Here is a tiny trained network, its code and every weight. The questions are about switching its units off for an input and a target symbol, where a switched-off unit gives its printed mean instead of its output.

import numpy as np


def w(rows, s, z=0):
    codes = np.array(rows[::2]) - 128.0
    scale = np.full(codes.shape[1], s)
    scale[-1] = z or s
    return codes * scale


def norm(h):
    return h / np.sqrt((h * h).mean(-1, keepdims=True) + 1e-5)


def f(y):
    return y / 2 * (1 + np.tanh(0.7978845608 * (y + 0.044715 * y**3)))


def softmax(a):
    e = np.exp(a - a.max(-1, keepdims=True))
    return e / e.sum(-1, keepdims=True)


def log_softmax(a):
    a = a - a.max(-1, keepdims=True)
    return a - np.log(np.exp(a).sum(-1, keepdims=True))


def net(x, mask):
    ids = ['αβεζηθστ'.index(c) for c in x.split()]
    T = len(ids)
    res = E[ids] + P[:T]
    r = norm(res)
    for j in range(3):
        rows = slice(2 * j, 2 * j + 2)
        q, k, v = (r @ M[0][rows].T for M in (Q, K, V))
        z = softmax(np.where(np.tri(T) > 0, q @ k.T / 2**0.5, -1e9)) @ v
        o = O[0][rows]
        res = res + np.where(mask[j], z, o[:, -1]) @ o[:, :-1]
    y = f(norm(res) @ A[0][:, :-1].T + A[0][:, -1])
    res = res + np.where(mask[3:11], y, B[0][:, -1]) @ B[0][:, :-1]
    return log_softmax(norm(res)[-1] @ U[:, :-1].T + U[:, -1])


Q, K, V, O, A, B = {}, {}, {}, {}, {}, {}
E = w([
[184,129,129,121,248,130,145,168,149],'α',
[174,56,159,133,150,70,141,187,134],'β',
[194,121,189,96,83,193,26,171,160],'ε',
[62,129,127,132,120,84,47,185,137],'ζ',
[129,117,90,115,86,71,175,158,185],'η',
[127,189,96,188,81,170,127,152,86],'θ',
[145,98,222,114,90,176,149,111,95],'σ',
[160,105,128,138,110,115,59,67,176],'τ',
],0.011)
P = w([
[173,2,29,164,137,170,162,108,187],'0',
[171,71,98,196,128,132,147,122,200],'1',
[180,102,113,172,119,116,136,130,175],'2',
[181,108,113,146,106,116,127,139,149],'3',
[179,113,108,127,101,124,116,141,130],'4',
[174,120,110,121,103,128,113,137,120],'5',
[167,125,115,114,102,132,108,138,113],'6',
[159,130,117,112,101,133,105,134,108],'7',
[153,134,121,112,100,133,104,130,106],'8',
[145,138,124,113,103,135,101,127,106],'9',
[135,145,128,119,99,136,101,127,107],'10',
[131,148,127,116,101,127,99,112,103],'11',
[121,152,130,115,95,125,99,109,105],'12',
[121,150,129,114,93,134,96,121,102],'13',
],0.0059)
Q[0] = w([
[125,100,147,129,171,101,159,143,101],'head 0',
[84,124,97,116,140,115,168,149,102],'head 0',
[173,138,164,101,95,154,6,89,211],'head 1',
[142,77,192,139,86,164,117,72,106],'head 1',
[147,154,107,153,117,151,93,107,142],'head 2',
[137,112,154,125,98,97,108,144,136],'head 2',
],0.018)
K[0] = w([
[150,105,125,114,176,100,89,165,149],'head 0',
[148,93,98,121,137,125,153,171,191],'head 0',
[4,183,163,114,121,140,125,94,57],'head 1',
[102,72,157,195,116,128,147,133,66],'head 1',
[124,206,128,119,127,123,119,96,101],'head 2',
[112,120,144,116,88,110,114,126,118],'head 2',
],0.014)
V[0] = w([
[186,155,133,167,132,59,161,90,67],'head 0',
[115,171,114,84,79,111,227,112,171],'head 0',
[222,136,152,117,86,207,255,37,118],'head 1',
[121,40,212,82,135,77,151,112,112],'head 1',
[121,133,121,128,122,133,121,107,88],'head 2',
[92,84,150,169,28,122,103,121,124],'head 2',
],0.011)
O[0] = w([
[104,87,78,129,115,136,88,128,129,146],'head 0',
[189,95,187,133,167,94,75,114,96,10],'head 0',
[136,254,106,108,149,155,233,109,104,114],'head 1',
[83,154,156,74,119,122,78,111,140,165],'head 1',
[173,99,124,97,124,147,146,174,125,75],'head 2',
[172,169,110,153,206,162,187,118,126,254],'head 2',
],0.007,0.0045)
A[0] = w([
[63,119,52,155,150,142,206,163,194,124],'neuron 0',
[192,128,127,164,154,101,181,65,113,172],'neuron 1',
[172,66,83,189,214,98,244,69,173,155],'neuron 2',
[132,142,57,248,114,158,121,145,33,101],'neuron 3',
[96,85,119,149,139,200,156,43,129,2],'neuron 4',
[130,175,155,68,175,168,149,67,61,159],'neuron 5',
[97,95,39,166,201,96,226,153,227,129],'neuron 6',
[133,109,130,134,146,89,96,121,156,116],'neuron 7',
],0.013,0.0016)
B[0] = w([
[56,70,113,111,94,105,118,219,102,217],'neuron 0',
[217,155,183,128,73,181,58,98,71,179],'neuron 1',
[3,69,76,114,141,90,158,204,157,218],'neuron 2',
[198,154,6,144,157,214,174,147,29,176],'neuron 3',
[109,203,199,81,151,133,37,95,83,134],'neuron 4',
[188,54,145,162,111,75,123,64,135,178],'neuron 5',
[232,202,162,150,172,147,146,12,141,250],'neuron 6',
[124,142,131,120,128,149,142,175,85,156],'neuron 7',
],0.011,0.015)
U = w([
[75,108,71,113,180,60,201,130,208,154],'α',
[160,170,212,61,147,68,129,255,47,69],'β',
[110,191,160,129,54,217,149,187,236,120],'ε',
[58,35,126,95,35,106,72,173,129,254],'ζ',
[123,156,111,106,109,110,110,149,142,69],'η',
[158,124,14,143,110,196,152,161,64,137],'θ',
[232,157,222,166,164,126,112,42,123,119],'σ',
[26,192,131,80,171,170,46,76,108,121],'τ',
],0.007,0.006)

Each question gives the input, a string of symbols that net reads in full, and the target symbol t.
The units are the heads (2 rows each of Q, K, V and O) and the neurons (one row each of A and B). Each row of codes is followed by its name. A weight is (code - 128) times the scale printed after its matrix; where a second scale follows, it is the last column's (O, A, B and U).
mask holds one flag per unit, heads first, then neurons. A switched-off unit (its flag False) gives its mean, the last column of its rows in O or B, instead of its output. The means were averaged over made-up inputs and are rounded, as every weight is.
A unit's drop is (log p(t) with every unit on - log p(t) with that unit switched off) / (log p(t) with every unit on - log p(t) with every unit switched off).
The circuit of an input: a set's keep is (log p(t) with only the set's units on - log p(t) with every unit switched off) / (log p(t) with every unit on - log p(t) with every unit switched off). Starting from all 11 units, units are removed one at a time, each time the one whose removal leaves the highest keep (on an exact tie, the one counted first), for as long as the keep stays at least 0.8.
circuit, biggest first: the units of the circuit, biggest drop first
k most important neurons: the k neurons with the biggest drops, biggest first
which heads matter: for each layer, one digit per head in row order, 1 if its drop is at least 0.15 and else 0, layers parted by /
input β ε ζ ε β, target σ: circuit, biggest first => [neuron 6]
input β σ η τ θ α β η η α τ η, target ζ: circuit, biggest first => [neuron 6; head 0]
input σ σ σ θ β τ η τ α η α β η, target β: circuit, biggest first => [head 0; neuron 3; neuron 5]
input θ ε α σ η, target α: 3 most important neurons => [neuron 2; neuron 6; neuron 3]
input β β τ β θ α α η β, target ζ: 3 most important neurons => [neuron 6; neuron 3; neuron 1]
input ε τ β ζ σ ε, target σ: circuit, biggest first => [head 1; neuron 5]
input ε α α τ ε σ ζ ζ η ε τ β, target α: circuit, biggest first => [neuron 2; neuron 6]
input β τ ε, target ε: 3 most important neurons => [neuron 6; neuron 2; neuron 3]
input α β ε ε β β, target β: 3 most important neurons => [neuron 6; neuron 2; neuron 7]
input β α α α ε β ε, target ε: which heads matter => 100
input θ α η ζ τ η, target σ: circuit, biggest first => [head 0; neuron 0]
input σ θ β, target α: circuit, biggest first => [neuron 2; neuron 6]
input η τ α α η η σ θ η σ α, target β: 3 most important neurons => [neuron 2; neuron 3; neuron 5]
input α α τ, target τ: 2 most important neurons => [neuron 4; neuron 2]
input α α α θ ζ β ε α θ α, target ζ: circuit, biggest first => [head 2]
input β β ζ θ σ σ σ β σ ε β β, target ζ: which heads matter => 110
input η ε ε ζ β β, target σ: 2 most important neurons => [neuron 6; neuron 2]
input η θ β β β α, target α: which heads matter => 010
input α β σ θ α σ, target σ: which heads matter => 000
input ε ζ α β η σ ε α τ τ ε, target σ: 4 most important neurons => [neuron 5; neuron 2; neuron 0; neuron 3]
input θ η β θ α β θ β, target β: 4 most important neurons => [neuron 6; neuron 2; neuron 3; neuron 7]
input α σ τ β ε θ α ε α, target β: 2 most important neurons => [neuron 0; neuron 2]
